Below is a small trained network, with its code and all its weights. Each question gives an input and a target symbol and asks what happens when units are switched off, that is, made to give their printed mean instead of their output.

import numpy as np


def w(rows, s, z=0):
    codes = np.array(rows[::2]) - 128.0
    scale = np.full(codes.shape[1], s)
    scale[-1] = z or s
    return codes * scale


def f(y):
    return y / 2 * (1 + np.tanh(0.7978845608 * (y + 0.044715 * y**3)))


def softmax(a):
    e = np.exp(a - a.max(-1, keepdims=True))
    return e / e.sum(-1, keepdims=True)


def log_softmax(a):
    a = a - a.max(-1, keepdims=True)
    return a - np.log(np.exp(a).sum(-1, keepdims=True))


def net(x, mask):
    ids = ['γδζλμτ'.index(c) for c in x.split()]
    T = len(ids)
    res = E[ids] + P[:T]
    r = res
    for j in range(3):
        rows = slice(3 * j, 3 * j + 3)
        q, k, v = (r @ M[0][rows].T for M in (Q, K, V))
        z = softmax(np.where(np.tri(T) > 0, q @ k.T / 3**0.5, -1e9)) @ v
        o = O[0][rows]
        res = res + np.where(mask[j], z, o[:, -1]) @ o[:, :-1]
    y = f(res @ A[0][:, :-1].T + A[0][:, -1])
    res = res + np.where(mask[3:7], y, B[0][:, -1]) @ B[0][:, :-1]
    return log_softmax(res[-1] @ U[:, :-1].T + U[:, -1])


Q, K, V, O, A, B = {}, {}, {}, {}, {}, {}
E = w([
[134,130,198,145,173,151],'γ',
[108,221,66,79,253,112],'δ',
[84,152,153,157,157,95],'ζ',
[153,111,102,177,140,60],'λ',
[57,139,103,195,205,89],'μ',
[100,153,187,67,141,84],'τ',
],0.015)
P = w([
[156,62,198,63,221,53],'0',
[182,125,100,89,167,211],'1',
[125,28,134,172,188,122],'2',
[1,164,158,56,79,60],'3',
[210,147,116,126,133,198],'4',
[106,29,158,156,210,125],'5',
[47,219,186,157,68,83],'6',
[224,153,100,123,129,163],'7',
[94,27,154,143,217,79],'8',
[37,224,201,157,56,113],'9',
[235,145,145,102,110,157],'10',
],0.0084)
Q[0] = w([
[107,120,166,58,58,130],'H1',
[137,66,142,165,85,94],'H1',
[138,246,6,163,67,142],'H1',
[83,125,80,109,51,151],'H2',
[162,186,141,2,127,157],'H2',
[11,123,89,149,161,87],'H2',
[79,164,114,84,60,70],'H3',
[177,45,101,134,85,106],'H3',
[137,109,159,166,208,32],'H3',
],0.0083)
K[0] = w([
[97,180,172,119,170,137],'H1',
[55,100,128,150,98,71],'H1',
[137,109,44,139,245,159],'H1',
[167,91,158,118,159,132],'H2',
[158,132,152,178,41,164],'H2',
[132,95,95,128,206,127],'H2',
[153,76,166,91,135,45],'H3',
[113,164,114,96,141,108],'H3',
[115,172,101,177,137,122],'H3',
],0.011)
V[0] = w([
[152,69,236,154,187,84],'H1',
[121,53,226,254,69,137],'H1',
[122,150,62,158,190,109],'H1',
[149,93,167,62,106,145],'H2',
[125,185,182,230,163,141],'H2',
[207,75,198,196,79,95],'H2',
[159,128,63,56,165,98],'H3',
[188,184,169,60,132,161],'H3',
[29,4,174,52,110,68],'H3',
],0.0063)
O[0] = w([
[56,78,114,80,105,154,255],'H1',
[88,171,17,60,114,79,64],'H1',
[156,217,179,182,141,163,155],'H1',
[176,136,175,46,118,108,106],'H2',
[89,163,87,154,68,232,185],'H2',
[212,153,148,147,43,106,60],'H2',
[169,213,177,135,254,97,148],'H3',
[152,216,141,8,50,110,122],'H3',
[110,152,253,212,106,34,186],'H3',
],0.0055,0.0052)
A[0] = w([
[124,52,166,121,131,169,167],'N1',
[162,1,227,141,159,176,209],'N2',
[86,54,22,127,207,236,147],'N3',
[22,29,140,232,135,65,2],'N4',
],0.0067,0.0051)
B[0] = w([
[179,184,64,102,137,84,172],'N1',
[98,184,72,84,153,133,254],'N2',
[161,58,137,153,126,255,208],'N3',
[186,200,116,15,101,158,215],'N4',
],0.0095,0.0058)
U = w([
[211,148,170,133,148,148,4],'γ',
[89,2,140,151,174,146,124],'δ',
[31,164,165,201,80,155,173],'ζ',
[198,104,78,168,131,77,157],'λ',
[198,139,86,49,39,214,119],'μ',
[93,198,12,66,194,32,155],'τ',
],0.0057,0.0037)

Each question gives the input, a string of symbols that net reads in full, and the target symbol t.
The units are the heads (3 rows each of Q, K, V and O) and the neurons (one row each of A and B). Each row of codes is followed by its name. A weight is (code - 128) times the scale printed after its matrix; where a second scale follows, it is the last column's (O, A, B and U).
mask holds one flag per unit, heads first, then neurons. A switched-off unit (its flag False) gives its mean, the last column of its rows in O or B, instead of its output. The means were averaged over made-up inputs and are rounded, as every weight is.
A unit's drop is (log p(t) with every unit on - log p(t) with that unit switched off) / (log p(t) with every unit on - log p(t) with every unit switched off).
The circuit of an input: a set's keep is (log p(t) with only the set's units on - log p(t) with every unit switched off) / (log p(t) with every unit on - log p(t) with every unit switched off). Starting from all 7 units, units are removed one at a time, each time the one whose removal leaves the highest keep (on an exact tie, the one counted first), for as long as the keep stays at least 0.8.
units of the circuit, in order: the units of the circuit, biggest drop first
most important unit: the unit with the biggest drop
top k neurons: the k neurons with the biggest drops, biggest first
heads that matter: for each layer, one digit per head in row order, 1 if its drop is at least 0.15 and else 0, layers parted by /
drop of u: that unit's drop, to one decimal
input τ τ γ γ δ γ ζ ζ δ, target δ: most important unit -> N3
input μ τ γ, target τ: units of the circuit, in order -> [N2 N1]
input τ δ τ τ λ ζ δ γ τ γ μ, target δ: heads that matter -> 011
input γ γ τ λ μ μ γ λ λ, target μ: units of the circuit, in order -> [N4 H3 N3]
input μ γ δ, target δ: units of the circuit, in order -> [N3 N4 H2]
input δ τ τ δ, target ζ: units of the circuit, in order -> [H1 N4]
input τ τ ζ, target τ: top 3 neurons -> [N2 N3 N4]
input ζ τ ζ δ ζ λ γ μ μ, target μ: heads that matter -> 000
input μ γ μ μ ζ λ, target μ: heads that matter -> 011
input μ λ μ ζ δ δ μ μ γ, target μ: heads that matter -> 011
input μ γ μ μ τ τ τ ζ γ, target τ: heads that matter -> 000
input ζ γ τ δ μ μ γ γ ζ, target μ: heads that matter -> 011
input ζ τ γ μ τ τ, target τ: top 3 neurons -> [N2 N3 N1]
input λ ζ γ δ μ, target δ: most important unit -> N3
input τ γ τ τ γ λ, target τ: drop of N2 -> 0.3
input τ ζ μ μ λ ζ, target μ: drop of N4 -> 0.9
input δ λ τ ζ γ ζ δ, target ζ: drop of H1 -> 0.3
